Below are the code and all the weights of a small trained network. Each question names an input and a target symbol and asks about switching units off, where a switched-off unit gives its printed mean instead of its output.

import numpy as np


def w(rows, s, z=0):
    codes = np.array(rows[::2]) - 128.0
    scale = np.full(codes.shape[1], s)
    scale[-1] = z or s
    return codes * scale


def f(y):
    return y / 2 * (1 + np.tanh(0.7978845608 * (y + 0.044715 * y**3)))


def softmax(a):
    e = np.exp(a - a.max(-1, keepdims=True))
    return e / e.sum(-1, keepdims=True)


def log_softmax(a):
    a = a - a.max(-1, keepdims=True)
    return a - np.log(np.exp(a).sum(-1, keepdims=True))


def net(x, mask):
    ids = ['γζλμσψω'.index(c) for c in x.split()]
    T = len(ids)
    res = E[ids] + P[:T]
    r = res
    for j in range(3):
        rows = slice(2 * j, 2 * j + 2)
        q, k, v = (r @ M[0][rows].T for M in (Q, K, V))
        z = softmax(np.where(np.tri(T) > 0, q @ k.T / 2**0.5, -1e9)) @ v
        o = O[0][rows]
        res = res + np.where(mask[j], z, o[:, -1]) @ o[:, :-1]
    y = f(res @ A[0][:, :-1].T + A[0][:, -1])
    res = res + np.where(mask[3:19], y, B[0][:, -1]) @ B[0][:, :-1]
    return log_softmax(res[-1] @ U[:, :-1].T + U[:, -1])


Q, K, V, O, A, B = {}, {}, {}, {}, {}, {}
E = w([
[83,249,77],'γ',
[133,88,62],'ζ',
[129,89,225],'λ',
[149,201,84],'μ',
[136,161,43],'σ',
[51,34,101],'ψ',
[9,147,233],'ω',
],0.016)
P = w([
[41,130,74],'0',
[168,116,147],'1',
[22,109,77],'2',
[163,101,169],'3',
[18,94,93],'4',
[159,88,188],'5',
[1,84,111],'6',
[144,85,214],'7',
[48,78,90],'8',
[160,78,191],'9',
],0.0082)
Q[0] = w([
[194,123,116],'h0',
[128,164,192],'h0',
[138,89,136],'h1',
[79,100,137],'h1',
[58,126,123],'h2',
[2,144,88],'h2',
],0.04)
K[0] = w([
[177,127,69],'h0',
[123,2,155],'h0',
[148,98,115],'h1',
[95,92,168],'h1',
[118,57,158],'h2',
[80,60,189],'h2',
],0.032)
V[0] = w([
[135,117,78],'h0',
[79,202,179],'h0',
[102,188,167],'h1',
[108,172,216],'h1',
[216,254,135],'h2',
[178,38,66],'h2',
],0.0088)
O[0] = w([
[185,173,142,110],'h0',
[26,123,44,209],'h0',
[78,207,139,171],'h1',
[88,204,219,170],'h1',
[254,135,44,11],'h2',
[43,114,37,71],'h2',
],0.0053,0.011)
A[0] = w([
[82,135,167,151],'n0',
[106,152,98,173],'n1',
[62,141,134,173],'n2',
[176,38,121,134],'n3',
[90,141,152,61],'n4',
[77,119,112,231],'n5',
[103,135,184,71],'n6',
[72,75,108,87],'n7',
[162,4,168,105],'n8',
[217,126,143,48],'n9',
[160,224,114,28],'n10',
[158,80,105,55],'n11',
[76,108,34,124],'n12',
[175,203,174,68],'n13',
[154,126,72,254],'n14',
[117,69,122,92],'n15',
],0.015,0.0042)
B[0] = w([
[134,68,112,231],'n0',
[104,126,83,165],'n1',
[120,122,162,255],'n2',
[45,248,143,138],'n3',
[120,109,82,196],'n4',
[112,170,146,221],'n5',
[202,134,130,193],'n6',
[88,231,114,196],'n7',
[168,9,30,157],'n8',
[233,148,174,139],'n9',
[187,233,231,154],'n10',
[98,203,137,129],'n11',
[229,23,122,191],'n12',
[25,106,80,148],'n13',
[192,193,102,141],'n14',
[58,151,170,148],'n15',
],0.017,0.022)
U = w([
[127,188,190,18],'γ',
[77,217,25,6],'ζ',
[146,71,254,86],'λ',
[150,152,122,252],'μ',
[171,86,129,87],'σ',
[61,128,57,113],'ψ',
[6,230,157,235],'ω',
],0.0092,0.0038)

Each question gives the input, a string of symbols that net reads in full, and the target symbol t.
The units are the heads (2 rows each of Q, K, V and O) and the neurons (one row each of A and B). Each row of codes is followed by its name. A weight is (code - 128) times the scale printed after its matrix; where a second scale follows, it is the last column's (O, A, B and U).
mask holds one flag per unit, heads first, then neurons. A switched-off unit (its flag False) gives its mean, the last column of its rows in O or B, instead of its output. The means were averaged over made-up inputs and are rounded, as every weight is.
A unit's drop is (log p(t) with every unit on - log p(t) with that unit switched off) / (log p(t) with every unit on - log p(t) with every unit switched off).
The circuit of an input: a set's keep is (log p(t) with only the set's units on - log p(t) with every unit switched off) / (log p(t) with every unit on - log p(t) with every unit switched off). Starting from the 12 units with the biggest drops (on a tie, the unit counted first), units are removed one at a time, each time the one whose removal leaves the highest keep (on an exact tie, the one counted first), for as long as the keep stays at least 0.8.
circuit, biggest first: the units of the circuit, biggest drop first
top k neurons: the k neurons with the biggest drops, biggest first
which heads matter: for each layer, one digit per head in row order, 1 if its drop is at least 0.15 and else 0, layers parted by /
input μ λ γ λ ψ ω λ, target ω: top 2 neurons : [n12, n7]
input ζ γ ω σ ψ ψ λ, target ψ: circuit, biggest first : [n8, h1, n12]
input λ γ γ ψ γ, target ψ: circuit, biggest first : [n12, h2, n1, n10]
input γ γ σ γ ψ γ, target ω: which heads matter : 100
input ω λ λ γ γ σ ω ζ ψ, target ω: circuit, biggest first : [n7]
input μ ψ ζ γ ω γ ω ζ ζ, target ω: top 2 neurons : [n12, n8]
input ω ψ ψ, target ω: top 2 neurons : [n7, n5]
input γ ω σ γ ζ ψ ω ω σ γ, target ω: top 2 neurons : [n12, n8]
input γ λ σ λ γ σ γ ζ ω ψ, target ψ: which heads matter : 010
input ω γ σ, target ω: top 4 neurons : [n12, n8, n6, n0]
input μ γ μ γ γ, target μ: circuit, biggest first : [n12, h2]
input ζ σ μ, target σ: top 2 neurons : [n12, n7]
input σ ω γ λ λ λ μ γ μ ζ, target ζ: circuit, biggest first : [n3, h2, n2]
input μ γ γ γ ψ ζ μ, target ψ: top 4 neurons : [n12, n10, n7, n1]
input λ γ μ ζ γ μ σ, target σ: which heads matter : 000
input ψ γ γ λ γ λ, target σ: which heads matter : 000
input μ ω σ ψ γ γ γ μ γ λ, target σ: circuit, biggest first : [n8]
input ω μ σ, target ω: circuit, biggest first : [n12, h2, h1]
input ω σ μ, target ω: circuit, biggest first : [n12, h2]
input ψ ψ μ, target ψ: top 2 neurons : [n10, n12]
